Here is a tiny trained network, its code and every weight. The questions are about switching its units off for an input and a class, where a switched-off unit gives its printed mean instead of its output.

import numpy as np


def w(rows, s, z=0):
    codes = np.array(rows[::2]) - 128.0
    scale = np.full(codes.shape[1], s)
    scale[-1] = z or s
    return codes * scale


def f(y):
    return np.maximum(y, 0)


def log_softmax(a):
    a = a - a.max(-1, keepdims=True)
    return a - np.log(np.exp(a).sum(-1, keepdims=True))


def net(x, mask):
    res = np.array(x, float).reshape(1, 8) / 4 @ E
    y = f(res @ A[0][:, :-1].T + A[0][:, -1])
    res = res + np.where(mask, y, B[0][:, -1]) @ B[0][:, :-1]
    return log_softmax(res[-1] @ U[:, :-1].T + U[:, -1])


A, B = {}, {}
E = w([
[97,178,225,212,105,127,103,203],'x0',
[135,96,130,159,153,96,145,123],'x1',
[216,84,148,76,38,66,82,153],'x2',
[10,48,93,79,139,115,101,224],'x3',
[129,144,123,109,116,147,118,132],'x4',
[155,97,186,88,228,131,52,114],'x5',
[126,135,126,118,117,136,124,127],'x6',
[73,216,83,131,133,1,64,80],'x7',
],0.0067)
A[0] = w([
[119,81,81,143,142,90,115,207,57],'neuron 0',
[71,70,99,110,128,102,144,193,35],'neuron 1',
[208,70,157,113,83,187,141,173,97],'neuron 2',
[85,130,97,110,29,124,223,144,227],'neuron 3',
[166,175,151,132,154,130,169,93,53],'neuron 4',
[139,134,210,57,229,195,34,116,158],'neuron 5',
[34,100,130,115,65,113,126,194,119],'neuron 6',
[97,195,80,136,144,78,60,105,63],'neuron 7',
[161,192,176,144,85,152,127,69,58],'neuron 8',
[145,75,162,205,158,79,132,136,217],'neuron 9',
[145,134,54,25,144,178,123,69,255],'neuron 10',
[101,159,97,152,110,61,83,87,41],'neuron 11',
[157,154,161,128,145,136,176,90,56],'neuron 12',
[180,101,180,84,171,99,28,135,160],'neuron 13',
[51,201,106,157,210,248,112,96,80],'neuron 14',
[95,142,159,137,131,89,108,111,103],'neuron 15',
[164,63,155,146,136,226,165,164,114],'neuron 16',
[128,158,96,125,117,46,83,126,70],'neuron 17',
[92,154,133,118,106,64,134,85,55],'neuron 18',
[66,182,102,143,189,182,150,110,130],'neuron 19',
[203,196,152,147,113,151,117,80,56],'neuron 20',
[150,173,106,157,93,136,187,128,197],'neuron 21',
[111,191,254,180,104,202,100,205,153],'neuron 22',
[199,172,126,161,121,107,184,91,49],'neuron 23',
[120,180,118,101,131,62,96,119,68],'neuron 24',
[110,203,206,182,85,120,43,182,162],'neuron 25',
[124,195,111,119,136,78,95,169,95],'neuron 26',
[160,79,141,119,103,63,97,157,88],'neuron 27',
[189,139,111,175,123,136,120,74,53],'neuron 28',
[54,87,113,107,107,136,77,165,51],'neuron 29',
[166,119,154,78,19,90,54,147,105],'neuron 30',
[151,149,82,109,20,108,148,165,112],'neuron 31',
[103,195,83,128,138,41,74,95,69],'neuron 32',
[230,104,139,93,66,72,52,154,65],'neuron 33',
[28,110,87,74,127,140,137,204,76],'neuron 34',
[179,157,133,170,108,123,155,99,70],'neuron 35',
[96,134,135,161,152,147,113,145,164],'neuron 36',
[126,141,117,134,168,94,48,100,115],'neuron 37',
],0.0078,0.0062)
B[0] = w([
[138,142,190,81,180,153,82,95,157],'neuron 0',
[208,140,213,60,206,173,76,127,165],'neuron 1',
[61,119,135,136,131,168,197,187,195],'neuron 2',
[145,201,92,214,139,112,62,138,229],'neuron 3',
[135,109,176,88,166,152,94,103,147],'neuron 4',
[190,242,85,232,77,129,76,190,225],'neuron 5',
[228,151,112,93,182,128,82,109,197],'neuron 6',
[112,150,173,111,131,188,214,169,177],'neuron 7',
[167,146,166,55,203,133,92,113,161],'neuron 8',
[110,135,52,121,113,43,118,163,199],'neuron 9',
[180,79,13,82,95,10,171,95,254],'neuron 10',
[116,141,148,89,106,170,178,173,160],'neuron 11',
[126,85,174,90,162,159,112,148,144],'neuron 12',
[113,200,106,232,120,105,95,140,216],'neuron 13',
[2,30,178,188,103,129,124,81,199],'neuron 14',
[172,123,118,120,140,131,181,161,152],'neuron 15',
[126,207,122,99,100,200,217,227,198],'neuron 16',
[88,129,158,116,124,198,196,164,167],'neuron 17',
[134,152,132,96,91,223,176,180,148],'neuron 18',
[30,71,150,191,114,134,107,50,191],'neuron 19',
[167,118,197,61,230,133,77,112,169],'neuron 20',
[157,158,93,146,163,91,32,149,193],'neuron 21',
[182,65,68,44,84,30,187,87,211],'neuron 22',
[152,138,220,84,188,141,82,129,162],'neuron 23',
[117,137,168,126,112,170,185,179,161],'neuron 24',
[190,64,36,51,116,52,170,92,213],'neuron 25',
[135,91,111,111,140,153,181,172,163],'neuron 26',
[98,117,168,194,166,144,139,55,169],'neuron 27',
[157,88,163,53,201,144,114,126,153],'neuron 28',
[211,124,201,51,237,153,102,122,167],'neuron 29',
[34,13,165,216,134,120,131,45,202],'neuron 30',
[126,143,142,247,132,143,109,123,183],'neuron 31',
[146,121,149,101,109,202,194,203,189],'neuron 32',
[36,55,177,183,117,196,123,68,198],'neuron 33',
[194,134,177,79,203,145,64,107,192],'neuron 34',
[149,141,145,75,185,159,88,123,154],'neuron 35',
[128,102,123,119,81,87,91,90,170],'neuron 36',
[157,185,113,152,117,171,174,204,173],'neuron 37',
],0.0055,0.0088)
U = w([
[174,124,202,62,208,164,44,118,51],'0',
[119,137,148,126,101,229,254,209,69],'1',
[135,114,94,155,129,101,109,135,254],'2',
[161,67,56,82,88,52,165,93,69],'3',
[48,47,180,223,115,159,101,68,87],'4',
[149,232,89,234,106,138,39,160,108],'5',
[131,129,110,126,109,105,105,133,226],'6',
[144,131,97,139,117,111,110,124,176],'7',
],0.0091,0.0071)

Each question gives the input, the list of numbers given to net, and the class t.
The units are the neurons (one row each of A and B). Each row of codes is followed by its name. A weight is (code - 128) times the scale printed after its matrix; where a second scale follows, it is the last column's (A, B and U).
mask holds one flag per neuron, in row order. A switched-off neuron (its flag False) gives its mean, the last column of its row in B, instead of its output. The means were averaged over made-up inputs and are rounded, as every weight is.
A unit's drop is (log p(t) with every unit on - log p(t) with that unit switched off) / (log p(t) with every unit on - log p(t) with every unit switched off).
The circuit of an input: a set's keep is (log p(t) with only the set's units on - log p(t) with every unit switched off) / (log p(t) with every unit on - log p(t) with every unit switched off). Starting from the 12 units with the biggest drops (on a tie, the unit counted first), units are removed one at a time, each time the one whose removal leaves the highest keep (on an exact tie, the one counted first), for as long as the keep stays at least 0.8.
circuit, biggest first: the units of the circuit, biggest drop first
unit that matters most: the unit with the biggest drop
k most important neurons: the k neurons with the biggest drops, biggest first
drop when u is switched off: that unit's drop, to one decimal
input [-1,5,-8,4,3,2,-6,1], class 4: unit that matters most : neuron 14
input [-2,-4,8,4,-5,4,4,6], class 4: circuit, biggest first : neuron 30; neuron 33
input [-6,-5,8,3,-7,7,4,-4], class 4: circuit, biggest first : neuron 33; neuron 30
input [-5,3,-8,1,-1,-1,8,8], class 1: 2 most important neurons : neuron 32; neuron 7
input [0,-4,0,8,-1,5,0,8], class 0: circuit, biggest first : neuron 34; neuron 29
input [5,5,1,2,-7,8,-5,-3], class 5: 3 most important neurons : neuron 5; neuron 13; neuron 10
input [7,2,-3,5,1,5,7,-5], class 3: 2 most important neurons : neuron 22; neuron 25
input [-7,-6,-8,-6,-1,-5,3,1], class 4: 2 most important neurons : neuron 14; neuron 19
input [-6,4,-8,-3,6,-6,-8,6], class 4: 2 most important neurons : neuron 19; neuron 14
input [-3,-4,8,7,7,-7,5,-5], class 4: 3 most important neurons : neuron 30; neuron 31; neuron 33
input [3,5,-2,8,-2,7,4,7], class 0: circuit, biggest first : neuron 29; neuron 34
input [3,-1,6,-4,-2,3,2,2], class 4: 3 most important neurons : neuron 33; neuron 30; neuron 10
input [-3,3,-8,0,-8,8,-1,-5], class 4: 3 most important neurons : neuron 14; neuron 19; neuron 3
input [8,-4,-2,5,-5,1,6,6], class 3: circuit, biggest first : neuron 25; neuron 22
input [-1,-1,-4,-4,6,-8,7,-4], class 5: unit that matters most : neuron 3
input [5,-3,7,-5,-7,0,-4,1], class 4: 3 most important neurons : neuron 33; neuron 30; neuron 10
input [8,-4,3,-8,3,-8,6,-6], class 0: circuit, biggest first : neuron 20; neuron 8
input [-1,3,2,4,-5,8,-6,-1], class 5: circuit, biggest first : neuron 5; neuron 13
input [7,2,7,-6,-3,6,2,6], class 3: 3 most important neurons : neuron 25; neuron 22; neuron 9
input [8,-6,-5,8,0,-6,-3,2], class 0: unit that matters most : neuron 34
input [7,0,-1,6,5,5,-5,0], class 3: 3 most important neurons : neuron 22; neuron 25; neuron 3
input [7,6,-2,-4,-2,8,-5,-5], class 5: 3 most important neurons : neuron 5; neuron 10; neuron 13
input [5,2,-7,3,7,-6,5,0], class 4: 4 most important neurons : neuron 14; neuron 19; neuron 10; neuron 5
input [4,-4,-2,-6,6,1,-1,4], class 0: circuit, biggest first : neuron 20; neuron 8
input [8,-6,-7,1,4,1,-4,7], class 3: drop when neuron 25 is switched off : 0.6
input [8,-5,7,-2,3,0,-6,-3], class 3: drop when neuron 25 is switched off : 0.6
